Here is a tiny trained network, its code and every weight. The questions are about switching its units off for an input and a class, where a switched-off unit gives its printed mean instead of its output.

import numpy as np


def w(rows, s, z=0):
    codes = np.array(rows[::2]) - 128.0
    scale = np.full(codes.shape[1], s)
    scale[-1] = z or s
    return codes * scale


def norm(h):
    return h / np.sqrt((h * h).mean(-1, keepdims=True) + 1e-5)


def f(y):
    return y / 2 * (1 + np.tanh(0.7978845608 * (y + 0.044715 * y**3)))


def log_softmax(a):
    a = a - a.max(-1, keepdims=True)
    return a - np.log(np.exp(a).sum(-1, keepdims=True))


def net(x, mask):
    res = np.array(x, float).reshape(1, 4) / 4 @ E
    u = 0
    for l in range(2):
        y = f(norm(res) @ A[l][:, :-1].T + A[l][:, -1])
        res = res + np.where(mask[u : u + 4], y, B[l][:, -1]) @ B[l][:, :-1]
        u += 4
    return log_softmax(norm(res)[-1] @ U[:, :-1].T + U[:, -1])


A, B = {}, {}
E = w([
[130,169,236,119,8,64],'x0',
[46,196,130,223,146,69],'x1',
[63,68,162,144,136,93],'x2',
[130,194,173,114,218,2],'x3',
],0.0083)
A[0] = w([
[59,235,18,166,127,179,123],'L0N1',
[114,64,137,203,91,145,253],'L0N2',
[1,201,176,147,87,73,158],'L0N3',
[112,97,184,54,122,86,55],'L0N4',
],0.0086,0.0032)
B[0] = w([
[140,112,128,252,172,163,182],'L0N1',
[67,61,112,94,151,115,193],'L0N2',
[104,117,209,89,157,31,254],'L0N3',
[191,126,92,112,37,110,159],'L0N4',
],0.011,0.0065)
A[1] = w([
[109,94,92,140,85,168,176],'L1N1',
[254,159,57,122,105,23,148],'L1N2',
[84,139,103,133,111,164,3],'L1N3',
[125,132,41,218,98,114,3],'L1N4',
],0.0088,0.0032)
B[1] = w([
[10,91,228,133,67,137,191],'L1N1',
[148,121,111,139,58,146,252],'L1N2',
[111,125,206,153,123,122,104],'L1N3',
[151,213,242,219,118,169,132],'L1N4',
],0.012,0.0039)
U = w([
[162,123,100,78,57,119,167],'0',
[111,150,86,94,142,170,3],'1',
[135,124,1,110,147,141,65],'2',
[79,141,123,237,146,246,3],'3',
[90,160,148,120,92,14,120],'4',
[62,58,95,94,78,176,253],'5',
],0.0085,0.0032)

Each question gives the input, the list of numbers given to net, and the class t.
The units are the neurons (one row each of A and B). Each row of codes is followed by its name. A weight is (code - 128) times the scale printed after its matrix; where a second scale follows, it is the last column's (A, B and U).
mask holds one flag per neuron, layer by layer. A switched-off neuron (its flag False) gives its mean, the last column of its row in B, instead of its output. The means were averaged over made-up inputs and are rounded, as every weight is.
A unit's drop is (log p(t) with every unit on - log p(t) with that unit switched off) / (log p(t) with every unit on - log p(t) with every unit switched off).
The circuit of an input: a set's keep is (log p(t) with only the set's units on - log p(t) with every unit switched off) / (log p(t) with every unit on - log p(t) with every unit switched off). Starting from all 8 units, units are removed one at a time, each time the one whose removal leaves the highest keep (on an exact tie, the one counted first), for as long as the keep stays at least 0.8.
units of the circuit, in order: the units of the circuit, biggest drop first
unit that matters most: the unit with the biggest drop
top k neurons: the k neurons with the biggest drops, biggest first
k most important neurons of layer l: the k neurons of layer l with the biggest drops, biggest first
drop of u: that unit's drop, to one decimal
input [-3,0,-7,8], class 2: unit that matters most : L0N3
input [-5,7,-2,4], class 3: top 3 neurons : [L0N1; L1N4; L0N2]
input [-8,2,-7,0], class 3: 2 most important neurons of layer 0 : [L0N1; L0N3]
input [-4,1,-4,5], class 3: top 4 neurons : [L0N3; L0N1; L1N4; L0N2]
input [-3,-1,-7,-3], class 3: units of the circuit, in order : [L0N1; L1N4]
input [3,3,-3,-6], class 3: 2 most important neurons of layer 0 : [L0N1; L0N3]
input [2,-1,-3,4], class 0: 2 most important neurons of layer 1 : [L1N2; L1N1]
input [-2,-1,0,3], class 2: 2 most important neurons of layer 0 : [L0N3; L0N4]
input [-4,-1,4,4], class 2: 2 most important neurons of layer 0 : [L0N3; L0N2]
input [-3,1,-5,6], class 3: top 2 neurons : [L0N3; L0N1]
input [-3,6,-5,1], class 3: drop of L0N1 : 0.6
input [-2,6,-6,0], class 3: drop of L0N1 : 0.6
input [2,3,-5,-6], class 3: drop of L1N4 : 0.2
input [-8,4,-3,1], class 3: drop of L0N3 : 0.1
